Here is a tiny trained network, its code and every weight. The questions are about switching its units off for an input and a target symbol, where a switched-off unit gives its printed mean instead of its output.

import numpy as np


def w(rows, s, z=0):
    codes = np.array(rows[::2]) - 128.0
    scale = np.full(codes.shape[1], s)
    scale[-1] = z or s
    return codes * scale


def f(y):
    return np.maximum(y, 0)


def softmax(a):
    e = np.exp(a - a.max(-1, keepdims=True))
    return e / e.sum(-1, keepdims=True)


def log_softmax(a):
    a = a - a.max(-1, keepdims=True)
    return a - np.log(np.exp(a).sum(-1, keepdims=True))


def net(x, mask):
    ids = ['βελξφψω'.index(c) for c in x.split()]
    T = len(ids)
    res = E[ids] + P[:T]
    u = 0
    for l in range(2):
        r = res
        for j in range(2):
            rows = slice(3 * j, 3 * j + 3)
            q, k, v = (r @ M[l][rows].T for M in (Q, K, V))
            z = softmax(np.where(np.tri(T) > 0, q @ k.T / 3**0.5, -1e9)) @ v
            o = O[l][rows]
            res = res + np.where(mask[u + j], z, o[:, -1]) @ o[:, :-1]
        u += 2
        y = f(res @ A[l][:, :-1].T + A[l][:, -1])
        res = res + np.where(mask[u : u + 12], y, B[l][:, -1]) @ B[l][:, :-1]
        u += 12
    return log_softmax(res[-1] @ U[:, :-1].T + U[:, -1])


Q, K, V, O, A, B = {}, {}, {}, {}, {}, {}
E = w([
[87,180,80],'β',
[118,149,98],'ε',
[53,167,31],'λ',
[137,2,74],'ξ',
[144,103,122],'φ',
[157,6,132],'ψ',
[154,81,184],'ω',
],0.009)
P = w([
[172,132,68],'0',
[152,130,103],'1',
[190,151,109],'2',
[3,76,84],'3',
[134,122,129],'4',
[183,145,133],'5',
[44,81,101],'6',
[117,120,148],'7',
[174,142,151],'8',
[67,85,109],'9',
[113,121,165],'10',
[160,139,173],'11',
[74,86,97],'12',
],0.015)
Q[0] = w([
[167,136,164],'0.h1',
[107,85,89],'0.h1',
[65,161,95],'0.h1',
[48,44,56],'0.h2',
[42,53,53],'0.h2',
[2,56,48],'0.h2',
],0.0086)
K[0] = w([
[132,123,70],'0.h1',
[129,182,176],'0.h1',
[115,95,187],'0.h1',
[129,79,210],'0.h2',
[127,77,217],'0.h2',
[121,88,255],'0.h2',
],0.0092)
V[0] = w([
[144,107,130],'0.h1',
[222,120,141],'0.h1',
[161,179,122],'0.h1',
[141,163,109],'0.h2',
[148,110,254],'0.h2',
[117,119,162],'0.h2',
],0.0077)
O[0] = w([
[109,151,182,137],'0.h1',
[141,100,250,121],'0.h1',
[183,25,132,112],'0.h1',
[174,184,100,122],'0.h2',
[10,131,252,3],'0.h2',
[100,115,190,95],'0.h2',
],0.004,0.0037)
A[0] = w([
[158,73,118,58],'0.n1',
[180,243,161,134],'0.n2',
[208,100,149,38],'0.n3',
[112,159,82,173],'0.n4',
[70,102,120,146],'0.n5',
[154,70,155,100],'0.n6',
[131,97,134,143],'0.n7',
[142,218,135,96],'0.n8',
[39,107,184,3],'0.n9',
[245,124,161,79],'0.n10',
[131,98,142,153],'0.n11',
[77,98,105,129],'0.n12',
],0.011,0.0054)
B[0] = w([
[64,125,102,165],'0.n1',
[176,241,118,183],'0.n2',
[62,103,167,169],'0.n3',
[134,106,76,254],'0.n4',
[172,137,163,240],'0.n5',
[78,198,90,173],'0.n6',
[110,144,123,172],'0.n7',
[144,156,62,151],'0.n8',
[99,128,251,165],'0.n9',
[97,108,235,216],'0.n10',
[110,151,123,173],'0.n11',
[168,119,139,237],'0.n12',
],0.013,0.0042)
Q[1] = w([
[253,210,65],'1.h1',
[9,49,117],'1.h1',
[33,38,119],'1.h1',
[59,192,158],'1.h2',
[166,106,122],'1.h2',
[152,94,98],'1.h2',
],0.0049)
K[1] = w([
[205,210,14],'1.h1',
[100,115,253],'1.h1',
[111,114,216],'1.h1',
[80,55,92],'1.h2',
[146,135,136],'1.h2',
[147,166,153],'1.h2',
],0.0055)
V[1] = w([
[169,152,150],'1.h1',
[182,125,138],'1.h1',
[209,109,126],'1.h1',
[99,153,77],'1.h2',
[161,3,122],'1.h2',
[151,83,106],'1.h2',
],0.0064)
O[1] = w([
[184,107,116,91],'1.h1',
[171,109,149,130],'1.h1',
[195,101,197,175],'1.h1',
[78,159,163,253],'1.h2',
[108,2,160,186],'1.h2',
[106,99,180,213],'1.h2',
],0.0056,0.0014)
A[1] = w([
[104,68,79,149],'1.n1',
[172,86,52,232],'1.n2',
[111,157,243,3],'1.n3',
[89,114,201,118],'1.n4',
[93,129,185,156],'1.n5',
[84,25,157,106],'1.n6',
[156,186,50,132],'1.n7',
[105,111,61,36],'1.n8',
[173,98,171,194],'1.n9',
[85,142,179,164],'1.n10',
[200,174,180,25],'1.n11',
[79,65,61,152],'1.n12',
],0.011,0.0051)
B[1] = w([
[173,190,142,198],'1.n1',
[198,84,147,255],'1.n2',
[238,2,61,180],'1.n3',
[80,131,76,206],'1.n4',
[98,124,79,201],'1.n5',
[93,145,190,228],'1.n6',
[31,83,72,236],'1.n7',
[81,252,200,153],'1.n8',
[115,90,254,184],'1.n9',
[107,134,54,199],'1.n10',
[179,237,175,165],'1.n11',
[152,226,141,218],'1.n12',
],0.01,0.0064)
U = w([
[123,86,14,39],'β',
[228,37,108,195],'ε',
[173,204,87,153],'λ',
[166,226,220,106],'ξ',
[207,97,251,253],'φ',
[14,198,168,37],'ψ',
[75,6,138,131],'ω',
],0.011,0.0031)

Each question gives the input, a string of symbols that net reads in full, and the target symbol t.
The units are the heads (3 rows each of Q, K, V and O) and the neurons (one row each of A and B). Each row of codes is followed by its name. A weight is (code - 128) times the scale printed after its matrix; where a second scale follows, it is the last column's (O, A, B and U).
mask holds one flag per unit, layer by layer, with each layer's heads first. A switched-off unit (its flag False) gives its mean, the last column of its rows in O or B, instead of its output. The means were averaged over made-up inputs and are rounded, as every weight is.
A unit's drop is (log p(t) with every unit on - log p(t) with that unit switched off) / (log p(t) with every unit on - log p(t) with every unit switched off).
The circuit of an input: a set's keep is (log p(t) with only the set's units on - log p(t) with every unit switched off) / (log p(t) with every unit on - log p(t) with every unit switched off). Starting from the 12 units with the biggest drops (on a tie, the unit counted first), units are removed one at a time, each time the one whose removal leaves the highest keep (on an exact tie, the one counted first), for as long as the keep stays at least 0.8.
circuit, biggest first: the units of the circuit, biggest drop first
top k neurons: the k neurons with the biggest drops, biggest first
k most important neurons of layer l: the k neurons of layer l with the biggest drops, biggest first
which heads matter: for each layer, one digit per head in row order, 1 if its drop is at least 0.15 and else 0, layers parted by /
input β ω λ λ ξ ε λ β λ β ψ, target ψ: circuit, biggest first -> (1.n2 0.n6)
input β λ ε ε, target λ: circuit, biggest first -> (0.n10 1.n12 1.n1)
input λ ξ ξ φ λ ξ β, target ξ: top 2 neurons -> (0.n2 1.n12)
input λ β β ξ β λ ε ξ ω λ, target ω: 3 most important neurons of layer 0 -> (0.n9 0.n5 0.n12)
input ε λ λ λ ξ ξ ω ξ ψ β λ ξ λ, target ξ: circuit, biggest first -> (0.n2 1.n7 1.n12 1.n1)
input ω ξ ε λ λ λ ξ ψ β, target λ: top 3 neurons -> (0.n2 1.n11 1.n7)
input λ ξ ω ψ λ φ λ, target φ: top 2 neurons -> (0.n12 0.n5)
input ψ ψ ε, target ξ: which heads matter -> 10 / 10
input φ ω ε ε, target ω: circuit, biggest first -> (0.h2 0.n9 1.n3)
input ε ψ ψ ω λ ε ω β, target β: circuit, biggest first -> (0.n10 1.n6 1.n12)
input ψ ω ξ ε λ ω ε λ ε φ, target φ: which heads matter -> 00 / 01
input ε ξ ε λ ε λ λ ω ε β ω λ φ, target ω: circuit, biggest first -> (0.h2 0.n9 1.n3 1.n4)
input λ ξ ε ε β ε ξ λ λ λ λ λ ε, target λ: which heads matter -> 10 / 01
input φ β φ ε, target φ: which heads matter -> 00 / 00
input ψ β ε β ε, target β: 2 most important neurons of layer 1 -> (1.n7 1.n9)
input ε φ ξ ψ ε ε φ ξ ψ φ ω φ λ, target ω: which heads matter -> 11 / 00
input ω β λ λ ω ω, target ε: top 3 neurons -> (1.n3 0.n10 0.n3)
input β λ λ ε ε, target ε: which heads matter -> 01 / 10
input φ ξ ξ β ξ ψ β ω, target ω: top 3 neurons -> (0.n4 1.n12 0.n2)
input φ β ξ φ β λ ξ ξ ξ λ β ξ λ, target ξ: top 3 neurons -> (0.n2 1.n12 1.n3)
input λ ε β ε ω, target ω: top 3 neurons -> (0.n10 0.n4 1.n12)
input ε φ λ β ω ψ φ λ β ω λ ψ, target ω: top 2 neurons -> (0.n10 1.n3)
input ε β β λ ε λ λ, target λ: top 2 neurons -> (0.n10 1.n12)
